Here is a tiny trained network, its code and every weight. The questions are about switching its units off for an input and a class, where a switched-off unit gives its printed mean instead of its output.

import numpy as np


def w(rows, s, z=0):
    codes = np.array(rows[::2]) - 128.0
    scale = np.full(codes.shape[1], s)
    scale[-1] = z or s
    return codes * scale


def f(y):
    return y / 2 * (1 + np.tanh(0.7978845608 * (y + 0.044715 * y**3)))


def log_softmax(a):
    a = a - a.max(-1, keepdims=True)
    return a - np.log(np.exp(a).sum(-1, keepdims=True))


def net(x, mask):
    res = np.array(x, float).reshape(1, 3) / 4 @ E
    y = f(res @ A[0][:, :-1].T + A[0][:, -1])
    res = res + np.where(mask, y, B[0][:, -1]) @ B[0][:, :-1]
    return log_softmax(res[-1] @ U[:, :-1].T + U[:, -1])


A, B = {}, {}
E = w([
[222,64,97,114,198,122,187,72,201,38,144,119],'x0',
[101,186,171,167,145,165,160,164,248,149,83,55],'x1',
[168,101,101,74,184,72,122,158,146,229,104,177],'x2',
],0.017)
A[0] = w([
[66,135,179,139,64,182,105,68,75,85,180,132,219],'neuron 0',
[51,136,124,135,90,121,61,134,18,78,178,146,253],'neuron 1',
[83,129,188,57,122,123,100,158,112,252,108,192,196],'neuron 2',
[223,35,72,88,130,98,184,44,134,100,145,220,194],'neuron 3',
[176,73,49,51,179,85,98,188,81,201,156,208,150],'neuron 4',
[163,84,105,90,203,58,164,184,203,189,67,127,108],'neuron 5',
[166,69,98,108,148,147,138,46,104,23,188,81,160],'neuron 6',
[211,121,106,167,196,115,228,158,254,163,115,80,92],'neuron 7',
[140,140,162,211,136,218,149,24,157,20,104,41,196],'neuron 8',
[9,202,192,231,79,156,122,201,161,141,38,102,204],'neuron 9',
],0.0096,0.0052)
B[0] = w([
[127,83,160,173,67,97,183,90,129,43,215,170,204],'neuron 0',
[66,77,87,218,43,35,145,128,123,68,231,255,217],'neuron 1',
[96,199,57,208,139,14,61,165,106,146,38,89,210],'neuron 2',
[206,168,61,69,160,141,119,86,147,113,233,209,236],'neuron 3',
[134,106,66,172,159,114,40,41,151,159,101,132,215],'neuron 4',
[53,172,231,76,100,53,88,70,107,146,141,153,204],'neuron 5',
[214,186,158,90,172,104,227,234,151,110,151,140,223],'neuron 6',
[29,117,235,71,68,93,148,22,19,88,73,106,225],'neuron 7',
[126,71,198,140,192,208,244,156,124,99,117,86,239],'neuron 8',
[53,138,148,81,89,193,105,131,221,231,177,112,254],'neuron 9',
],0.0098,0.028)
U = w([
[50,106,160,140,30,59,155,73,53,53,169,185,254],'0',
[85,134,126,160,69,239,125,130,225,188,216,119,157],'1',
[230,145,85,137,163,123,204,250,110,61,182,171,50],'2',
[102,124,178,127,188,196,213,150,118,67,59,70,9],'3',
[135,129,17,235,146,79,60,135,80,154,94,154,109],'4',
[75,217,160,124,115,90,83,183,155,193,45,74,126],'5',
[179,134,88,44,215,119,87,72,126,154,150,182,79],'6',
],0.011,0.0055)

Each question gives the input, the list of numbers given to net, and the class t.
The units are the neurons (one row each of A and B). Each row of codes is followed by its name. A weight is (code - 128) times the scale printed after its matrix; where a second scale follows, it is the last column's (A, B and U).
mask holds one flag per neuron, in row order. A switched-off neuron (its flag False) gives its mean, the last column of its row in B, instead of its output. The means were averaged over made-up inputs and are rounded, as every weight is.
A unit's drop is (log p(t) with every unit on - log p(t) with that unit switched off) / (log p(t) with every unit on - log p(t) with every unit switched off).
The circuit of an input: a set's keep is (log p(t) with only the set's units on - log p(t) with every unit switched off) / (log p(t) with every unit on - log p(t) with every unit switched off). Starting from all 10 units, units are removed one at a time, each time the one whose removal leaves the highest keep (on an exact tie, the one counted first), for as long as the keep stays at least 0.8.
circuit, biggest first: the units of the circuit, biggest drop first
top k neurons: the k neurons with the biggest drops, biggest first
drop of u: that unit's drop, to one decimal
input [-6,2,-6], class 1: circuit, biggest first : neuron 9
input [-8,-8,1], class 4: top 3 neurons : neuron 2; neuron 4; neuron 7
input [-4,6,1], class 5: top 2 neurons : neuron 2; neuron 3
input [1,-8,-4], class 2: top 4 neurons : neuron 6; neuron 7; neuron 5; neuron 3
input [0,8,6], class 5: top 2 neurons : neuron 1; neuron 0
input [0,4,3], class 5: top 3 neurons : neuron 1; neuron 0; neuron 3
input [-7,6,0], class 1: top 2 neurons : neuron 9; neuron 7
input [-4,1,1], class 5: top 2 neurons : neuron 2; neuron 3
input [-5,7,0], class 1: top 2 neurons : neuron 9; neuron 5
input [-7,2,3], class 5: top 2 neurons : neuron 2; neuron 9
input [5,-7,2], class 6: drop of neuron 4 : 0.3
input [2,-8,6], class 6: drop of neuron 3 : 0.7
input [-8,3,1], class 5: drop of neuron 6 : 0.0
input [-7,7,-2], class 1: circuit, biggest first : neuron 9
